Below is a small trained network, with its code and all its weights. Each question gives an input and a class and asks what happens when units are switched off, that is, made to give their printed mean instead of their output.

import numpy as np


def w(rows, s, z=0):
    codes = np.array(rows[::2]) - 128.0
    scale = np.full(codes.shape[1], s)
    scale[-1] = z or s
    return codes * scale


def norm(h):
    return h / np.sqrt((h * h).mean(-1, keepdims=True) + 1e-5)


def f(y):
    return y / 2 * (1 + np.tanh(0.7978845608 * (y + 0.044715 * y**3)))


def log_softmax(a):
    a = a - a.max(-1, keepdims=True)
    return a - np.log(np.exp(a).sum(-1, keepdims=True))


def net(x, mask):
    res = np.array(x, float).reshape(1, 5) / 4 @ E
    u = 0
    for l in range(3):
        y = f(norm(res) @ A[l][:, :-1].T + A[l][:, -1])
        res = res + np.where(mask[u : u + 3], y, B[l][:, -1]) @ B[l][:, :-1]
        u += 3
    return log_softmax(norm(res)[-1] @ U[:, :-1].T + U[:, -1])


A, B = {}, {}
E = w([
[175,9,169,123,91,157,163,41,104,68,66],'x0',
[101,146,253,110,78,99,149,116,253,123,157],'x1',
[144,97,117,209,25,96,155,98,139,101,202],'x2',
[204,182,119,70,145,121,225,186,29,151,157],'x3',
[82,102,55,165,151,182,210,122,213,126,203],'x4',
],0.0069)
A[0] = w([
[155,40,106,113,127,220,129,65,115,103,58,63],'0.n0',
[168,143,111,95,116,176,253,141,158,115,204,32],'0.n1',
[128,97,43,213,170,206,149,89,146,107,165,2],'0.n2',
],0.0066,0.0037)
B[0] = w([
[155,75,77,124,195,182,110,114,91,67,100,252],'0.n0',
[69,76,77,195,133,73,214,150,131,192,145,227],'0.n1',
[1,119,168,67,134,77,148,134,180,61,233,236],'0.n2',
],0.0096,0.004)
A[1] = w([
[225,167,246,168,2,108,117,117,166,130,152,5],'1.n0',
[179,80,181,138,18,127,152,81,95,49,168,101],'1.n1',
[169,50,227,149,39,120,134,62,110,131,23,153],'1.n2',
],0.0068,0.0024)
B[1] = w([
[6,186,203,56,52,55,1,146,122,201,179,206],'1.n0',
[95,154,97,121,128,14,169,33,91,186,191,230],'1.n1',
[211,152,163,155,145,110,55,25,51,47,188,255],'1.n2',
],0.009,0.0045)
A[2] = w([
[145,185,140,85,197,181,95,207,107,148,131,164],'2.n0',
[103,118,216,170,81,112,60,61,254,109,130,30],'2.n1',
[77,173,159,45,171,167,93,137,211,185,93,5],'2.n2',
],0.008,0.003)
B[2] = w([
[208,188,81,93,156,130,138,115,163,220,120,235],'2.n0',
[109,114,166,194,62,252,167,212,56,46,19,254],'2.n1',
[154,38,163,2,135,10,61,99,209,146,127,206],'2.n2',
],0.0076,0.0046)
U = w([
[55,53,101,203,114,209,191,159,176,24,139,111],'0',
[67,122,194,99,78,142,75,212,205,125,25,103],'1',
[59,107,83,135,117,16,194,101,191,174,249,184],'2',
[234,211,51,153,144,146,179,209,86,248,72,53],'3',
[175,135,130,144,95,132,141,134,149,122,95,1],'4',
[236,185,121,32,198,114,50,121,141,164,68,149],'5',
[108,191,209,142,28,87,49,84,66,106,142,172],'6',
[206,66,123,173,159,155,125,33,36,29,66,193],'7',
],0.014,0.007)

Each question gives the input, the list of numbers given to net, and the class t.
The units are the neurons (one row each of A and B). Each row of codes is followed by its name. A weight is (code - 128) times the scale printed after its matrix; where a second scale follows, it is the last column's (A, B and U).
mask holds one flag per neuron, layer by layer. A switched-off neuron (its flag False) gives its mean, the last column of its row in B, instead of its output. The means were averaged over made-up inputs and are rounded, as every weight is.
A unit's drop is (log p(t) with every unit on - log p(t) with that unit switched off) / (log p(t) with every unit on - log p(t) with every unit switched off).
unit that matters most: the unit with the biggest drop
top k neurons: the k neurons with the biggest drops, biggest first
top k neurons in layer l: the k neurons of layer l with the biggest drops, biggest first
input [-4,4,7,2,-1], class 6: top 3 neurons => (1.n0; 0.n2; 2.n1)
input [-3,2,-2,5,-1], class 3: top 2 neurons => (1.n0; 0.n2)
input [-3,-2,-4,-7,-6], class 5: top 2 neurons in layer 0 => (0.n2; 0.n1)
input [3,3,-5,-4,2], class 7: unit that matters most => 0.n2
input [-7,-8,3,-6,-4], class 5: top 2 neurons => (2.n1; 0.n1)
input [-4,-4,7,3,-3], class 3: top 2 neurons => (0.n2; 1.n2)
input [6,-2,-2,6,4], class 0: top 2 neurons => (0.n1; 1.n2)
input [8,5,-3,7,5], class 0: top 2 neurons in layer 0 => (0.n1; 0.n0)
input [-7,-3,0,-2,-8], class 5: top 2 neurons in layer 0 => (0.n1; 0.n0)
input [3,1,6,-4,8], class 0: top 3 neurons => (2.n1; 2.n2; 2.n0)
input [5,-8,-7,-2,8], class 0: top 2 neurons => (0.n2; 1.n2)
input [-6,7,0,-8,-7], class 1: top 3 neurons => (2.n1; 1.n1; 2.n2)
input [-7,4,-8,-7,6], class 5: top 3 neurons => (2.n2; 0.n2; 2.n0)
input [-1,-7,-2,0,2], class 5: unit that matters most => 0.n1
input [7,6,1,7,1], class 2: top 2 neurons in layer 0 => (0.n1; 0.n0)
input [-2,7,-8,2,4], class 5: top 2 neurons => (0.n2; 1.n1)
input [1,-6,0,1,3], class 0: top 2 neurons in layer 2 => (2.n2; 2.n0)
input [0,7,7,-7,4], class 6: top 2 neurons in layer 1 => (1.n0; 1.n1)
input [-8,-6,8,-4,4], class 0: top 2 neurons in layer 1 => (1.n1; 1.n0)
input [1,-7,0,6,-1], class 3: unit that matters most => 1.n2
